Below is a small trained network, with its code and all its weights. Each question gives an input and a class and asks what happens when units are switched off, that is, made to give their printed mean instead of their output.

import numpy as np


def w(rows, s, z=0):
    codes = np.array(rows[::2]) - 128.0
    scale = np.full(codes.shape[1], s)
    scale[-1] = z or s
    return codes * scale


def f(y):
    return np.maximum(y, 0)


def log_softmax(a):
    a = a - a.max(-1, keepdims=True)
    return a - np.log(np.exp(a).sum(-1, keepdims=True))


def net(x, mask):
    res = np.array(x, float).reshape(1, 6) / 4 @ E
    y = f(res @ A[0][:, :-1].T + A[0][:, -1])
    res = res + np.where(mask, y, B[0][:, -1]) @ B[0][:, :-1]
    return log_softmax(res[-1] @ U[:, :-1].T + U[:, -1])


A, B = {}, {}
E = w([
[129,165,141,150,151,124,137,118,153,149],'x0',
[136,43,67,116,245,59,157,96,151,137],'x1',
[146,184,144,36,147,89,70,98,147,58],'x2',
[20,190,104,114,120,19,120,176,102,185],'x3',
[111,116,135,124,126,134,125,136,120,105],'x4',
[139,117,141,120,114,101,133,95,112,149],'x5',
],0.011)
A[0] = w([
[184,126,102,124,136,155,74,105,221,57,144],'n1',
[131,144,209,187,2,187,96,141,131,143,137],'n2',
[197,53,163,231,101,116,147,129,195,132,119],'n3',
[95,228,169,116,117,81,119,128,68,104,90],'n4',
[169,59,136,208,235,154,184,125,74,124,143],'n5',
[124,123,164,161,129,127,167,173,94,150,253],'n6',
[213,119,214,125,148,219,110,93,88,82,147],'n7',
[50,155,133,139,146,118,222,6,144,103,134],'n8',
[61,110,99,228,121,118,211,184,35,169,160],'n9',
[104,124,149,57,165,111,64,81,189,64,143],'n10',
[154,111,105,71,122,162,40,141,122,93,77],'n11',
[158,227,177,103,65,127,35,161,72,129,90],'n12',
[114,170,150,76,89,138,18,147,162,163,116],'n13',
],0.0078,0.0035)
B[0] = w([
[118,172,125,184,128,144,105,81,171,159,226],'n1',
[148,139,131,55,121,42,40,59,254,172,235],'n2',
[47,112,94,124,191,139,171,154,44,102,203],'n3',
[129,153,101,111,53,152,182,190,45,113,208],'n4',
[59,47,136,193,203,169,179,146,132,123,241],'n5',
[98,92,141,100,198,169,76,97,125,145,193],'n6',
[197,150,123,94,116,109,88,105,182,141,236],'n7',
[99,137,109,197,109,156,99,63,165,142,163],'n8',
[196,184,106,97,152,52,68,141,129,220,254],'n9',
[174,223,43,56,138,146,96,149,161,170,234],'n10',
[141,117,71,104,131,119,167,203,173,129,180],'n11',
[142,98,144,161,177,157,194,169,96,47,231],'n12',
[52,161,166,190,70,196,146,245,64,63,196],'n13',
],0.0077,0.01)
U = w([
[144,83,129,124,146,133,94,111,167,159,206],'0',
[151,150,126,122,105,96,107,133,144,133,143],'1',
[105,71,162,176,128,218,250,142,52,60,2],'2',
],0.011,0.00081)

Each question gives the input, the list of numbers given to net, and the class t.
The units are the neurons (one row each of A and B). Each row of codes is followed by its name. A weight is (code - 128) times the scale printed after its matrix; where a second scale follows, it is the last column's (A, B and U).
mask holds one flag per neuron, in row order. A switched-off neuron (its flag False) gives its mean, the last column of its row in B, instead of its output. The means were averaged over made-up inputs and are rounded, as every weight is.
A unit's drop is (log p(t) with every unit on - log p(t) with that unit switched off) / (log p(t) with every unit on - log p(t) with every unit switched off).
The circuit of an input: a set's keep is (log p(t) with only the set's units on - log p(t) with every unit switched off) / (log p(t) with every unit on - log p(t) with every unit switched off). Starting from the 12 units with the biggest drops (on a tie, the unit counted first), units are removed one at a time, each time the one whose removal leaves the highest keep (on an exact tie, the one counted first), for as long as the keep stays at least 0.8.
units of the circuit, in order: the units of the circuit, biggest drop first
most important unit: the unit with the biggest drop
k most important neurons: the k neurons with the biggest drops, biggest first
drop when u is switched off: that unit's drop, to one decimal
input [4,-3,7,2,6,8], class 2: most important unit -> n12
input [8,-6,-7,-1,-3,-8], class 0: units of the circuit, in order -> [n6; n2]
input [-7,1,-1,-2,6,2], class 2: 2 most important neurons -> [n2; n9]
input [-5,-7,1,1,0,-3], class 2: 4 most important neurons -> [n12; n9; n13; n10]
input [-8,-7,-2,-4,0,-2], class 0: 2 most important neurons -> [n2; n4]
input [-3,-5,-2,-4,2,-5], class 0: 2 most important neurons -> [n2; n4]
input [-6,6,-6,-2,-2,8], class 2: 3 most important neurons -> [n5; n2; n3]
input [-6,5,-2,-8,-3,-4], class 2: drop when n5 is switched off -> 0.2
input [7,-7,-3,-8,1,2], class 0: drop when n2 is switched off -> 0.4
input [-7,3,0,-2,4,4], class 2: drop when n9 is switched off -> 0.8
input [6,-5,1,8,8,5], class 2: drop when n12 is switched off -> 0.5
